[100 136 149 120  90  94 170 157 110 176 124 147 152 109 107 162 133 159
 152  91 174 179  96  78  91 124 155 132 124 141 100 128 125 143 120 121
  79 121 157  43 126 133  89 155 109 124 113 119 141 120 109 155 126 134
 111  98]  <108>
[159 153 122 136 150 143 118  93 135  99 127 135 123 122 134 128 128 127
 149 139 110  96 139 128 143 120 128 127 114 143 159 143 131 109 142 128
 163 150 146 159 121 129 124 115  92 125 143 153 130 101 125 132 149 135
 144 139]  <60>
[101  69 178 109 133 138 135 139 119 131 150 121 132 125 127 159 143  97
 117 171 154 157  91 117 120 100 141 140 184  97  34  86 158 120 129 177
  59  91 131 121 109 105 128 158 190 121 114  84 112 136  78 100  72 143
 125 163]  <31>
[ 96  60 157 113 105 124 139 175 118 155 148 105 123 136 127 127 174 104
  91 148 154 172 104 136 116 133 152 132 175  94  21 129 143 141 107 171
  58  82 102 105 125 114 145 152 206 122 110  76 107 158 148  98  77 128
 109 142]  <19>
[147 153 122 136 150 127 118  93 135  99 127 135 123 122 134 128  93 127
 149 127 110  96 139 128 143 120 105 127 126 143 175 143 131 109 142 110
 163 150 146 159 121 129 124 115  92 125 143 153 130 101 125 127 149 135
 152 139]  <27>
[ 79  17  99 132  95 105 162 202 120 209 130  72 173 173 173  67 151 122
  62 132 142 125 125 138 128 200 160 100 142  79 115  72  68 120 112 118
 148  94  17 121 177 130 220 141 176  92 114  65  75 131 146 144 147  97
 113 102]  <123>
count <60>: [128]
5
count <27>: [127]
6
count <108>: [79]
1
count <108>: [124]
4
count <123>: [125]
2

[55 55 55 56 56 55 56] -> <86>
[174 231  55 231  52 175 104] -> <23>
[173  57 173 106 173  54  47] -> <92>
count <86>: [54]
0
count <92>: [173]
3
count <86>: [55]
4
count <86>: [56]
3
count <23>: [230]
0
which: [55 55 55 56 56 55 56]
<86>

[133 176  87  98 132 132 163 132 163 109 153 103 142]  <59>
[132 176  87  98  88 128 163 132 115 109 153 141 142]  <48>
[121 147 130 130 129 129 129 130 124 131 144 130 123]  <41>
[150 124 149 172 124 123  91 122 137 124  79 131 122]  <113>
[121 147 119 113 104 129 110 130 124 131 144 130 123]  <79>
[121 131 175 116  84 136 122 125 139 171 159 113 125]  <126>
count <59>: [133]
1
count <113>: [131]
1
count <41>: [124]
1
count <41>: [130]
4

[ 85 216 130 141 127] -> <132>
[173  36 126 115 129] -> <29>
[ 82 222 130 222 124] -> <96>
[176  34 128 115 128] -> <146>
[128 127 129 129 127] -> <15>
[ 84 219 130 141 221] -> <156>
count <15>: [129]
2
count <96>: [222]
2
count <15>: [127]
2

[136 125 131 135 130 130 121 130 154 129 138 148 130 133 129 135 128 129
 133 130 126 193 134 131 129 149 130 133 125 147 143 125 138 140 160 133
 125 120 135 129 129 128 125 146 130 129 143 146 123 134 134 148 117 130
 124 131]  <141>
[152 127 124 124 159 148 115 134 125 138 127 156 151 125 123 143 136 132
 183 152 189 130 126 139 130 131 129 122 164 137 128 165 165 140 125 123
 139 124 132 152 121 151 152 129 154 135 155 133 122 135 163 126 131 131
 128 140]  <98>
[133 125 116 156 126 129 126 130 145 131 125 152 125 133 134 133 130 127
 148 141 156 129 124 133 131 153 172 145 122 131 156 128 141 148 131 156
 131 117 137 156 136 143 145 148 130 139 132 142 130 130 145 144 128 129
 125 149]  <35>
[150 118 155 129 123 131 132 130 157 130 129 134 116 140 161 130 140 130
 146 131 128 235 170 125 134 145 180 116 138 157 133 129 130 135 180 136
 124 124 143 124 161 117 129 132 136 132 135 158 122 133 131 173 149 130
 135 133]  <102>
[128 153 131 124 181 163 124 144 128 135 151 158 121 160 123 141 130 124
 130 126 139 170 124 145 150 135 136 125 155 128 126 145 143 133 178 181
 122 122 153 132 142 133 127 128 146 122 136 129 130 153 128 145 183 127
 133 129]  <57>
count <141>: [130]
8
count <102>: [129]
4
count <35>: [145]
4
count <141>: [149]
1
count <102>: [140]
2
count <35>: [156]
5
count <35>: [125]
4

[119 149 149 119]  <109>
[165 140 165 165]  <10>
[119 118 166 140]  <124>
[128 139 128 166]  <133>
[140 140 140 140]  <119>
count <119>: [140]
4
count <10>: [165]
3
count <124>: [119]
1
count <133>: [166]
1
count <109>: [118]
0
count <124>: [140]
1

[ 90  71 140 128 129 124 113 131]  <66>
[128 128 128 124 124 124 124 128]  <30>
[ 96  80 138 170  43 125 116 128]  <167>
[ 92  73 139 174  33  38 115 128]  <53>
[219 127 117 219 219  78 141 127]  <169>
[ 95  79 139  79  41  79 115 129]  <17>
[ 94 115 139 172  37  37 115  77]  <85>
count <169>: [127]
2
count <17>: [79]
3
count <85>: [115]
2
count <30>: [124]
4
count <53>: [33]
1
count <30>: [128]
4
count <85>: [37]
2

[117 153 147 107 172  71  88 138 102 127  67 114  97 150 152 151 178 161
 107 156 126 116  97  30  39 102 131 118 107 124 150 124 181  81  71  96
  64 113 107 135 140 152 101 150 109 100 104 139 130 147 109 147 108  98
 175 172 124  97 198 109 124 164  20  74] = <39>
[116 151 147 108 173  73 154 138 101 128  68 114 129 148 150 151 175 161
 108 153 125 116 101  34  41 104 140 120 128 118 150 150 178  82  73 101
  65 114 108 120 137 150 101 151 110 101  82 138 128 144 162 147 109  98
 174 173 198 136 196 141 124 161  27  79] = <56>
[136 162 120  96 103  81 146 137 114 140  75 103 148 151 147 148 169 151
 118 159 133 134  84  57  64 120 133 124 121 129 107 138 159  98  81 104
  94 120 101  92 149 135 108 139 122 118 103 143 122 144 146 142 128 100
 146 161 120 146 120 127 103 154 120  84] = <136>
[101  95 106 136 196 110 124 122  72 135 106 108 103 103 106 143  74 174
 129  95 128 107 179 133 108 159 133 163 114 119 150 202 153 101 110 129
  74  87 123 123  77  99 153  87 148 145 120 129 107  60 141 126 153  87
 134 153  84  56 147  67 125 116 148 197] = <67>
count <136>: [120]
6
count <39>: [124]
4
count <136>: [103]
4
count <39>: [96]
1
count <67>: [106]
3
count <67>: [87]
3

[ 36  77  36 223 125 157 186 186 102 112  36 186] = <107>
[159 167 113 148 118 161 217 126 126  49 146  42] = <34>
[101 152 178 111  64  36 168 150 105 178 185  62] = <142>
[185 190 182 199 147  84 164 180  87 121  92  66] = <8>
[ 71 165  70 165  70 116  70 143 165 165  70  70] = <26>
[182  63 176  26 133 152 101  35 204 109 122 171] = <40>
count <26>: [165]
4
count <34>: [148]
1
count <34>: [146]
1
count <107>: [36]
3

[146  58 208  96] = <99>
[146  58 234  96] = <125>
[120 173  52 126] = <103>
[120 153 104 135] = <131>
[141  77 208  96] = <140>
[173 172 173 173] = <22>
count <131>: [120]
1
count <131>: [135]
1
count <22>: [172]
1

[211 139 136 168 170  68 151  65 113 201 115 114  48 184 162  81  69 113
 198 161 160 105  65 177 120 154 145 129 117  65  96 132  68 103 154  89
 157 111 145 101 191  52 121 123  97  94  72] = <37>
[166 174 135 154 176  81 164  61  98 166 114 120  27 163 190  89 102 134
 198 187 153 110  90 197  95 152 147 132 113  87  91 140 140  89 154 103
 166 102 124 104 211  58  81 135 118  93  92] = <28>
[ 49 224 131 113 162 141 157 110  94  96 131 139  44  84 221 133 195 173
 147 197 124 137 174 196  96 132 140 119 121 158  96 149 159  97 146 113
 154 106  85 116 195 117  34 154 161 146  96] = <89>
count <89>: [96]
4
count <89>: [113]
2
count <28>: [153]
1
count <37>: [68]
2

[124 131 111 131 128 131 174] : <58>
[142 112 131 125 132 131 131] : <114>
[142 112 131 112 112 125 125] : <104>
count <58>: [131]
3
count <114>: [130]
0
count <104>: [112]
3
count <104>: [113]
0

[137 138 138 137 139 138 138]  <144>
[128 129 148 128 129 149 128]  <148>
[128 131 149 129 130 147 129]  <175>
[154 157 121 151 155 123 136]  <116>
[93 95 95 96 93 95 95]  <163>
[ 82  77 195  85  81 195  83]  <158>
[ 37  29 238  44  92 239  42]  <111>
[214 227  63 209 219  61 211]  <173>
[ 91  87 186  94  90 186  92]  <181>
count <144>: [137]
2
count <163>: [93]
2

[123 127 130 122 134 148 140 132 143 133 130 110 104 136 132 105 130 136
 147 129 126 114 121 121 148 135 151 144 138 135 144 127 140 150 116 131
 114 121 123 109 130 122 144 128 126 129 131 132] = <2>
[120 106 128 109 125 160  93 140  90 113 127 149  93 114 139  99 143 177
  84 141 183  77 117 102 156 143 126 114 159 137 137 131 141 183  68 136
 112 135 120 104 117 145 144 162 108 207 179 165] = <55>
[123 127 130 122 134 148 140 132 143 133 130 110 104 136 132 105 130 136
 147 129 126 114 121 121 148 135 151 144 138 135 154 127 140 150 116 131
 114 121 126 121 135 115 135 114 135 102 114 118] = <62>
count <2>: [144]
3
count <2>: [131]
2

[154 101  97 116  76 103 216 154 186 122 105 104 132 129 152] -> <101>
[ 68 162 136 237 124 138 237  90 101 225 145  99 135 189 136] -> <112>
[ 55 186  54 186 141 173 210  55 109 141  38  38 111 213 166] -> <154>
[131 142 124 167 131 122 192 158 142 162  97 123  90 142 163] -> <7>
[ 55 186 127 227 173 173 210 109 127 156  48 127 136 129 118] -> <143>
[117 191  99 226 147 116 172 178 176 159  64 113  65 126 141] -> <65>
count <143>: [173]
2
count <7>: [123]
1
count <154>: [38]
2
count <143>: [127]
3
count <154>: [55]
2
count <7>: [143]
0
count <112>: [225]
1

